Each row of numbers stands for one element and depends on some of the facts below. Use the named rows to name the rest.

There are 4 kinds of fact about the elements: Δ, γ, ξ, χ.
bedru: ξ gograr; χ stofun
birosto: Δ sonur,sika; γ 143; ξ gizu
bobotrar: Δ zifur,sonur,fabur; γ 124; ξ mifugre; χ vafepo
boke: γ 143; ξ gizu; χ klubre
bozis: Δ sika; γ 124; ξ kogom; χ ronu
brabre: Δ drapluk; γ 418; ξ bresto
braro: ξ flunuplen; χ dabres
bresto: ξ rine
bribrok: Δ broplir,gratam,rutremi; γ 143; ξ gograr
broden: ξ nefe; χ sonur
broplir: γ 160; ξ kogom
dabres: Δ nefe,zalor; ξ flunuplen; χ rivek
dazi: Δ nefe,paklim
deflite: ξ nefe
doza: γ 160; ξ drogas; χ truru
drakli: Δ nefe,vafepo,zalor; γ 143; ξ grine; χ kovel
drapluk: γ 418; ξ dazi; χ gigem
dridu: Δ sonur; ξ zutil; χ druna
drogas: ξ nefe; χ grine
droka: γ 160; ξ deflite
druna: Δ rivek; ξ zutil; χ stadir
fabur: γ 143; ξ nefe; χ broden
febra: Δ nefe,kago,kebil; γ 418; ξ grufas
fetriflik: Δ sigrer,vedror; ξ nefe; χ drogas
flites: Δ nefe; γ 418; ξ drogas; χ stevo
fodri: Δ rivek,suflitul; γ 160; ξ bresto; χ zifur
gedre: Δ gratam,bribrok; γ 143; ξ laplagor; χ kebil
geskal: γ 124; ξ gizu; χ birosto
gigem: Δ broplir,suflitul,drapluk; γ 737; ξ dazi; χ laplagor
gizu: Δ troram; ξ bika; χ grufas
gragul: Δ vafepo,zalor,sika; γ 143; ξ zufli; χ kago
gratam: Δ kigul,stadir,gigem; γ 124; ξ zigim
grekotok: Δ migu
greti: Δ rivek; γ 737; ξ laplagor
grevi: Δ zalor; γ 143; ξ stofun
grine: ξ nefe; χ tavel
grubus: γ 143; ξ tratruplu
grufas: Δ stadir; ξ bika
kadas: Δ nefe,dabres,votrek; ξ plebram
kago: γ 143; ξ zufli
kebil: γ 418; ξ laplagor; χ greti
kigul: γ 737; ξ braro
klubre: Δ zoklon; γ 143; ξ gizu; χ geskal
kogom: Δ truru; ξ gograr; χ bribrok
kovel: Δ kadas; γ 124; ξ grine
laplagor: ξ dazi
maflun: Δ dabres; γ 143; ξ rivek; χ vedror
midrer: Δ ratran; γ 143; ξ paklim
migu: γ 143; ξ dazi; χ drapluk
nizal: γ 418; ξ stofun; χ grevi
nogu: Δ broplir,vafepo,sonur; γ 143; ξ grine; χ drakli
paklim: Δ nizal; ξ gograr; χ bedru
pastol: γ 143; ξ bedru
plaplis: Δ nizal,sigrer; γ 143; ξ zufli; χ gragul
platru: Δ stotu; γ 737; ξ mifugre; χ bobotrar
plebram: Δ greti
rastos: Δ zalor; γ 124; ξ braro; χ kigul
ratran: Δ troram; γ 124; ξ gizu; χ boke
reklabrak: Δ kigul,sigrer; ξ grekotok; χ skubabi
rema: Δ broplir,dabres; γ 737; ξ kogom; χ taluki
rivek: ξ flunuplen
ronu: γ 418; ξ kogom; χ broplir
rutremi: Δ vila,zalor; γ 124; ξ reklabrak; χ votrek
sigrer: Δ rastos; γ 143; ξ bika; χ zufli
sika: Δ broplir; γ 143; ξ stofun; χ zitil
skaplir: γ 418; ξ druna
skastube: Δ sonur; γ 143; ξ mifugre
skoplo: Δ broplir; γ 143; ξ dazi; χ tratruplu
skubabi: Δ fabur,sika; γ 737; ξ grekotok
sogurul: Δ broplir,brabre,laplagor; γ 143; ξ kadas
sonur: Δ nefe,zalor; γ 737; ξ nefe; χ deflite
stadir: Δ nefe,brabre; ξ zutil
stevo: Δ nefe; γ 143; ξ drogas; χ tarel
stofun: ξ gograr; χ kogom
stotu: Δ treflum; γ 160; ξ gizu; χ ratran
suflitul: Δ nefe,drakli,vafepo; γ 143; ξ nefe; χ fetriflik
supu: Δ drapluk; γ 143; ξ paklim; χ midrer
taluki: γ 143; ξ kogom; χ bozis
tarel: Δ kigul,taluki,zalor; γ 143; ξ drogas; χ doza
tavel: Δ grufas,flites; γ 143; ξ nefe; χ fabur
tokle: γ 143; ξ reklabrak; χ vobik
tratruplu: ξ dazi; χ treflum
treflum: ξ dazi; χ migu
troram: Δ nefe,vafepo; γ 160; ξ reklabrak; χ rutremi
truru: Δ zitil,droka; γ 143; ξ drogas
vafepo: Δ nefe; γ 124; ξ mifugre; χ skastube
vedror: γ 143; ξ rivek
vila: Δ sika; γ 143
vobik: γ 737; ξ reklabrak
votrek: Δ broplir; γ 143; ξ reklabrak; χ tokle
zalor: Δ nefe; γ 124; ξ bedru; χ pastol
zifur: Δ nefe; γ 124; ξ bresto; χ brabre
zigim: ξ nefe; χ suflitul
zitil: γ 143; ξ stofun; χ nizal
zoklon: Δ nefe,nizal; γ 143; ξ broden
zufli: ξ bika; χ gizu

Known rows:
paklim: [ -2 -10   5  -6 -19 -16   6  -6  23  -7   0   1  -3   7  -8  22   3   3
   8 -14  -3  16   6  -6  10  -4 -16 -21   2]
rema: [ -2   2   4   8   1   0   6 -14   9   6   7  -3  -2   8  13  -2  -2   0
  17   2  31  -1  16 -15  10   3 -12  -2  -4]
stofun: [ 1 -1  2 -4  1 -1 -2  0  1 -1  2 -1  1 -3  1  7  0  0  1  0 -4  2 -3  1
  1 -2  1 -4  3]
stadir: [ -7  -1  -2 -13  -4  -8  -5   0 -14   0   3   4  -4  23 -10 -17  14  -2
 -10   0   0  -3   4   9 -12  10   3  -1 -31]
supu: [ -7  -5  -1 -10 -11   1  -4  -8 -18  -4   4  -7   1  20  23   1  19  -9
  -3 -12  30  -2   3   9   0  15  10  -3 -18]
kigul: [-1 -4  1 -7 -8 -3 -1 -1  6 -4  1 -3  2  5  8  7  4 -4  0 -8  4  6  0  2
  4  2  1 -7  4]
rastos: [ -5   4  -8   3 -36   6   5  13  29  -6 -13  -3  11  18  23 -29 -16 -14
 -15 -18  20  18  10  -1   0  14   3   9  16]
boke: [ 2 -1  2 -5  2 -2 -2  0  2 -1  2 -1  0 -3  1  8  1  0  1 -1 -5  1 -3  1
  2 -2  1 -4  4]
bresto: [ 1 -6 -2 -4  2 -1  1 -1 -5 -4 -1 -1  0 -6  3  8  2 -4  6  0 -4  1  0  3
  2 -3 -3  1 12]
deflite: [ 14  16  -2  22  73  13  -9  24 -20  13  10  10   3 -39 -17  -4  -5  -4
 -19  46 -58  -9 -23   3 -18 -25  11  12  30]
skastube: [-16   4  -3  14  11  11  -4  16  -3 -18  -6   2  -1  10   2  15 -18   6
  10  -2 -21 -28  -6   0   7 -11  16  -6  10]
kovel: [ 2  0  2 -5  2 -3 -1  0  4  1  2 -1  0 -1 -2  3 -1  1  3  1 -3  1 -1 -1
  2 -2 -1 -3  1]
flites: [ -8  -5   2 -22 -35 -18   1  -5   6   0  -4   4  -7  32 -23 -16   0   8
   2 -16   3   2  11   3  -4  12  -6  -5 -39]
bika: [ 1 -5 -2 -2  2 -2  0  0 -4 -4  0 -1  1 -6  3  8  2 -4  6  0 -2  1  0  3
  2 -2 -2  1 11]
plaplis: [ -2  -9   3  -7 -19 -13   5  -4  24  -8   1   0  -1   7  -2  19   4  -2
   6 -14   1  16   5  -4   9  -1 -12 -18   7]
kebil: [ 0 -4  2 -8 -9 -4 -1 -3  5 -3  1 -3  0  3  2 10  2  0  4 -8  1  4  0  2
  4  1  0 -7  0]
bozis: [  1   2   2  39   2  14  13 -13  -5   5 -14   1   1 -30  -1  12  11  13
 -20  -2  21   8 -10 -10  -1  -5  -4   2 -10]

Which element is each row?
No name comes twice in this set of rows, the named rows included.
[ -6  10  -3  47  31  21   4  10 -12  -5 -12   6   0 -25  -6  13  -5  13
 -14  14 -15 -19 -18  -7  -3 -18  11   2   7]	birosto
[ -2   5  -3  27 -20  13  11  -3   7   3 -16  -1   6  -7   7 -14  -3   5
 -21 -10  28   9  -1  -6  -2   8   0  10  -7]	gragul
[ -6   0  -4  -5  13   6  -9  -2 -34  -1   9  -3   2  13  25  -6  27 -14
 -12   3  19  -8  -2  14  -9  12  15   3 -20]	brabre
[ -2  -9  -1  -9 -10 -19   4   1   8  -5  -2   9  -7   8 -28   1   1   4
   4  -1 -19   8   8   0  -5  -3 -17  -7  -7]	zoklon
[ -2  -1   2  29 -10   9  11 -12  -1   1 -12  -1   1 -18   0  15   9  12
 -12  -9  23   5  -7  -7   4  -1  -4  -3 -11]	skubabi
[  1  -1  -4  51   0  17  18 -15 -11   4 -20   1   2 -39   1  12  14  11
 -21  -2  29  11  -9 -10  -2  -4  -9   9  -2]	vila
[ -2   5   5  50   8  15  18 -29  -3  12  -4  -3  -3 -18  14   6  12  13
   3   3  60   1   9 -26  10   0 -16   2 -18]	sika
[  0   4  -5   5  -7   5   1  12  12  -3  -5  -1   7   5  13 -15  -7 -11
 -12  -2   3   9   2   1  -4   5   6   6  14]	tarel
[ -1   0  -3  11  22   4   2  -9 -16   3   7   0  -2  -1  14   0  10  -6
  11  12  19  -7   9  -6   1   0  -7   6   3]	sogurul
[ -4   5  -4  -5 -31  -4   2   5   8   3 -10   3   1  21  -9 -38 -11   2
 -14 -10  11   4   9   2 -10  16   4  12 -22]	drakli
[  2   9   4  23  34   6   4 -13  -2  13  13  -1  -4  -5  11  -4   1   3
  16  20  25  -8  13 -20   6  -5 -12   3  -1]	votrek
[ -9   2  -6 -12 -47 -11   4   8  21  -3 -13   5   1  38 -10 -42 -15  -1
 -14 -18  11  10  16   3 -10  19  -2   8 -24]	zalor
[ -4   2   1 -12 -17 -11   0  -1  -2   7  -4   8  -7  20 -29 -27  -3  11
  -7  -3  -5  -3   6   3 -13   9  -2   5 -40]	vafepo
[  1  10  -8  12  -3  10   1  19  12   0  -8   1  10   1  11 -30 -16 -11
 -21   3  -2   8   0   0  -9   4   7  15  19]	grevi

The same elements again, as new rows of numbers:
Known rows:
bozis: [-2  4  2  5  1  4  3  6  3  3  1  1  5  3  3  3  4  0 -9 -3  0  2  4  3
 -8  1  2  2 -4 -5  0 -3 -2 -1  6]
stadir: [  4  -2   6  -1   1  15   4   0   4  -6  -2  -6 -12   0  -1   0  -1   0
  -2   4   0   1   3  -2  -1   3 -11  -2   3  11  -3  -2   2  -2   1]
sika: [ -1   5  -1   9  -4  11   5   1   5 -13  -2   9   1   2   4  -1  10   3
 -15   3   3  -1  -4  17   0   1   3   1  -7 -11  -2 -13   6   9  17]
dazi: [  1  -3   5   5  -1   2  -1   1  -4   3   7 -10   1  -2  -1   0   0  -2
  -2   0  -2  -4  -7  -2  -2   5  -8  -1   5   2   0   4  -1  -4  -2]
kebil: [ 0  1 -8  8  0  0 -1 -6 -3 -7 -5  3 -4 -6  1  0  0 -3 -1  6  0 -5 -4  6
 10  4 -8 -5  9 -4 -2 -5 -1  9  4]
suflitul: [  2  -3   3   7  -2   5   3  -2  -5 -19   0  -1  -3   2   0   1   7  -1
 -10   1   3   3  -4   5   4   1   3   3   0   5  -2  -6   8   1  -5]
fabur: [ -7   4   4 -11   8   5  -7   2   7  43  -9   1   3   5  -2   1 -12   0
  15  -5  -3 -12  26 -21  -8  -5 -11  -2  -2 -21  13  10  -5  -1  24]
zutil: [-3  1 -4 -3  1 -9 -2 -1 -1 -1  2  1  1 -2  1 -1 -1  0  4 -2  0  0  0 -2
  1 -2  4 -3 -4 -2  1 -1 -1  1  1]
zoklon: [ 0 -5  4  1 -3  2 -2  0 -2  6  8 -4  1 -5 -2 -2  0  0 -3  0 -1 -6 -2 -1
 -1  2 -4  1  8 -9 -1  7  1  1  0]
broplir: [ -9  -3   6  -5   6   6  -2  -1  10  14 -11   1  -4   9   0   0  -9   2
   8   4  -4  -2  25  -9  -4 -10 -14   2  -4 -17  -8   1   8   8  11]
bedru: [-1  1 -4  2 -3 -6 -3 -1  1 -4  1  4  0 -5  2 -1  1  1  1  0  2 -2 -6  6
  4  0 10 -1 -3  5 -1 -8  0  1 -2]
vila: [-3  3  2 -1  0  6  5  1  2  2 -2  4  4  5  3 -1  3  2 -7 -1  0  3  4  4
 -5  2 -3  0 -2  0  2  0 -2  1  8]
pastol: [ 0  2 -6  0 -2 -7 -2 -2 -2 -5  1  4  2 -4  1 -1  0  1  1  0  1 -1 -5  4
  4  0  6 -1 -3  0  1 -8 -1  1  0]
migu: [ -2   2   0 -16  -2   7  -3  -8   6  12  -2  -5   8  -1  -5  -4  -8   2
  18  -4  -2  -5   7  -9   3  -3  13  -5  -1  12  -6 -13   0   1   5]
vobik: [ -4   0  -2  -8   7  -9  -6   0   2  20  -2  -1   1   0  -2   1 -10   0
  16  -3  -1  -5  12 -15  -2  -4   3  -1  -1  -2   4   5  -6  -2   1]
tarel: [  6   0  -1  -3  -2   4   8   2  -3  -5  -1   0   5   5   0   0   2  -2
  -6   0  -1   9  -4   4  -5   7   4   1  10  20   8  15  -9 -13  -2]
zufli: [ -2   2  -6  -1  -2  -3  -3  -3  -2  -6   1   3   0  -4   1  -1   0   1
   1   1   2  -1  -7   3   4  -1   9  -2  -2   0  -2 -10  -2   4  -3]

Which element is each row?
No name comes twice in this set of rows, the named rows included.
[ -6  -2   1 -18  13 -12 -11  -1   3  45  -6  -5   2   6  -4   3 -20  -2
  27  -6  -5  -7  30 -32  -7  -8  -8  -3   2  -5   7  12  -8  -3   3]	broden
[ -3  -4   6 -11   5   5  -4   1   6  13  -8   1 -12   7  -1   2  -8   2
  10   3  -2  -4  26 -13  -5  -6 -15   0  -2  -8   0  -5   5   4   8]	drapluk
[ -5   1  10 -14  13   5  -8   2   7  56  -9  -6   2  12  -4   2 -17  -3
  23  -5  -5 -15  36 -32 -10  -7 -17  -3   6 -15  13  21  -5  -2  22]	sonur
[  5   7   0   9  -3  12   7   1   0 -18   6   0   4  -4   2   1  10   0
 -15  -1   2  -1 -18  15  -2   7   3  -2  -2   1  -1  -6  -1  -2   4]	dridu
[ -4  -6   2  -3  -4  -6  -5  -1  -1  15   3   3   0  -8  -3  -5  -2   2
   1   4   0 -12   3  -3   1  -2   3   1   5 -20  -1   7   6   3  10]	nizal
[ -1  -8  -7  -2  -5 -12  -3   0  -3   1   0  12   4  -2  -1  -6   3   2
  -7   2   2  -3  -3   4  -1   1  13   3   6  -5   4   7  -1  -2   8]	vedror
[  4   4   3  13  -5  11   6   3  -1 -17   6  -3   3   2   3   3  12  -1
 -18   1   2   6 -13  14  -2   8  -1   0  -5   1  -5  -5   3   0  -6]	nogu
[ -1  -1   1   8  -5   8   6  -3   2 -11   0  -5   5   0   0  -1   2  -1
  -2   5  -3   6  -5   9   3   0  -6   0   6  -1 -13   2   5  -1  -1]	dabres
[  3  -1  11  -9   7  11  -2   2   3  20  -2 -13  -6   1  -4   5 -12  -4
  15  -2  -3  -4  15 -18  -4   3 -16  -4   5  10   4   8  -6  -9  -2]	tavel
[ -1  -4   5  -1   3  -1  -5   2  -1  15   5  -7   3  -5  -3  -1  -5  -1
   5   0  -2  -8   3  -8  -3   1  -1  -2   6 -10   0   8  -3  -4  -2]	klubre

